Below are the code and all the weights of a small trained network. Each question names an input and a class and asks about switching units off, where a switched-off unit gives its printed mean instead of its output.

import numpy as np


def w(rows, s, z=0):
    codes = np.array(rows[::2]) - 128.0
    scale = np.full(codes.shape[1], s)
    scale[-1] = z or s
    return codes * scale


def f(y):
    return y / 2 * (1 + np.tanh(0.7978845608 * (y + 0.044715 * y**3)))


def log_softmax(a):
    a = a - a.max(-1, keepdims=True)
    return a - np.log(np.exp(a).sum(-1, keepdims=True))


def net(x, mask):
    res = np.array(x, float).reshape(1, 8) / 4 @ E
    y = f(res @ A[0][:, :-1].T + A[0][:, -1])
    res = res + np.where(mask, y, B[0][:, -1]) @ B[0][:, :-1]
    return log_softmax(res[-1] @ U[:, :-1].T + U[:, -1])


A, B = {}, {}
E = w([
[123,132,171,123,132,127],'x0',
[128,128,120,126,123,129],'x1',
[37,3,114,94,123,58],'x2',
[148,100,120,2,170,217],'x3',
[121,127,122,137,130,138],'x4',
[220,26,172,178,42,179],'x5',
[131,126,108,128,126,129],'x6',
[128,128,132,126,131,124],'x7',
],0.0069)
A[0] = w([
[99,138,127,127,101,153,64],'n1',
[112,98,145,39,167,219,7],'n2',
[83,201,111,84,147,85,53],'n3',
[206,61,177,141,103,126,54],'n4',
[125,139,123,183,121,93,33],'n5',
[140,107,117,81,156,172,31],'n6',
[128,113,117,62,136,189,176],'n7',
[159,77,153,153,56,173,24],'n8',
[89,133,145,131,57,182,71],'n9',
[61,65,114,117,103,122,82],'n10',
[95,81,174,91,151,45,115],'n11',
[206,197,134,163,154,159,10],'n12',
[168,180,177,131,111,147,101],'n13',
[68,191,123,87,165,104,47],'n14',
[69,164,182,239,87,56,21],'n15',
[194,196,1,131,78,127,120],'n16',
[79,166,149,125,160,131,89],'n17',
[104,48,75,131,135,92,96],'n18',
[130,118,75,249,155,107,147],'n19',
[95,67,149,100,114,82,52],'n20',
],0.0098,0.012)
B[0] = w([
[188,145,42,118,203,167,101],'n1',
[185,153,70,102,117,101,151],'n2',
[150,50,109,191,161,151,156],'n3',
[101,111,77,177,162,116,164],'n4',
[255,170,32,119,183,137,118],'n5',
[160,115,92,102,147,135,121],'n6',
[124,125,132,131,92,80,254],'n7',
[122,91,74,164,190,111,144],'n8',
[133,145,119,132,144,116,109],'n9',
[150,174,142,136,153,173,162],'n10',
[140,151,145,133,124,167,192],'n11',
[138,151,134,109,189,184,140],'n12',
[83,140,111,115,150,165,151],'n13',
[145,94,108,194,138,125,156],'n14',
[190,122,94,77,104,131,178],'n15',
[120,112,166,121,139,152,170],'n16',
[137,104,134,142,134,132,134],'n17',
[133,163,160,127,165,182,177],'n18',
[132,125,129,89,111,100,216],'n19',
[153,160,105,109,189,178,141],'n20',
],0.017,0.0062)
U = w([
[143,64,48,230,201,107,32],'0',
[155,226,150,90,201,245,20],'1',
[243,147,46,20,109,61,3],'2',
[93,128,158,112,116,94,233],'3',
[84,123,169,113,118,102,213],'4',
[88,139,157,122,99,101,198],'5',
[104,127,174,112,123,105,192],'6',
[84,124,171,108,126,87,175],'7',
],0.011)

Each question gives the input, the list of numbers given to net, and the class t.
The units are the neurons (one row each of A and B). Each row of codes is followed by its name. A weight is (code - 128) times the scale printed after its matrix; where a second scale follows, it is the last column's (A, B and U).
mask holds one flag per neuron, in row order. A switched-off neuron (its flag False) gives its mean, the last column of its row in B, instead of its output. The means were averaged over made-up inputs and are rounded, as every weight is.
A unit's drop is (log p(t) with every unit on - log p(t) with that unit switched off) / (log p(t) with every unit on - log p(t) with every unit switched off).
The circuit of an input: a set's keep is (log p(t) with only the set's units on - log p(t) with every unit switched off) / (log p(t) with every unit on - log p(t) with every unit switched off). Starting from the 12 units with the biggest drops (on a tie, the unit counted first), units are removed one at a time, each time the one whose removal leaves the highest keep (on an exact tie, the one counted first), for as long as the keep stays at least 0.8.
units of the circuit, in order: the units of the circuit, biggest drop first
unit that matters most: the unit with the biggest drop
top k neurons: the k neurons with the biggest drops, biggest first
drop when u is switched off: that unit's drop, to one decimal
input [7,-8,-6,6,3,-1,1,-1], class 3: units of the circuit, in order => [n7]
input [-3,1,8,-3,5,1,7,-4], class 1: units of the circuit, in order => [n18; n10]
input [1,-7,4,6,2,7,5,-5], class 0: top 2 neurons => [n4; n8]
input [0,-7,-2,-7,-2,2,7,3], class 2: units of the circuit, in order => [n15; n19]
input [4,1,6,-5,-2,-4,-4,-3], class 1: top 2 neurons => [n11; n7]
input [5,3,6,6,-2,-6,-2,3], class 0: units of the circuit, in order => [n14; n3]
input [6,8,8,7,1,0,-8,-8], class 1: units of the circuit, in order => [n10; n20]
input [-6,-2,-6,7,7,-1,2,-8], class 5: top 4 neurons => [n7; n16; n15; n18]
input [-5,-1,8,0,2,-8,2,3], class 0: top 2 neurons => [n3; n14]
input [7,4,-2,7,-6,7,-6,5], class 0: units of the circuit, in order => [n4; n8]
input [-2,-5,-6,4,-2,-3,7,-1], class 7: top 2 neurons => [n7; n18]
input [6,7,0,7,0,8,2,-5], class 0: top 2 neurons => [n4; n8]
input [-1,7,-4,-8,-1,6,8,2], class 2: top 3 neurons => [n15; n19; n5]
input [3,3,-6,-6,3,-8,4,4], class 0: unit that matters most => n3
input [-5,-5,2,-7,6,-3,2,5], class 2: top 2 neurons => [n15; n19]
input [-6,-7,8,4,-3,-8,6,8], class 0: top 3 neurons => [n3; n14; n7]
input [-1,3,-3,-7,4,8,-3,-8], class 0: top 2 neurons => [n8; n4]
input [5,0,6,-5,-1,-2,-1,0], class 1: drop when n7 is switched off => 0.2
input [7,-3,2,7,-6,3,3,2], class 2: drop when n2 is switched off => 0.9
input [-6,-1,2,7,1,-2,4,-6], class 2: drop when n11 is switched off => 0.0
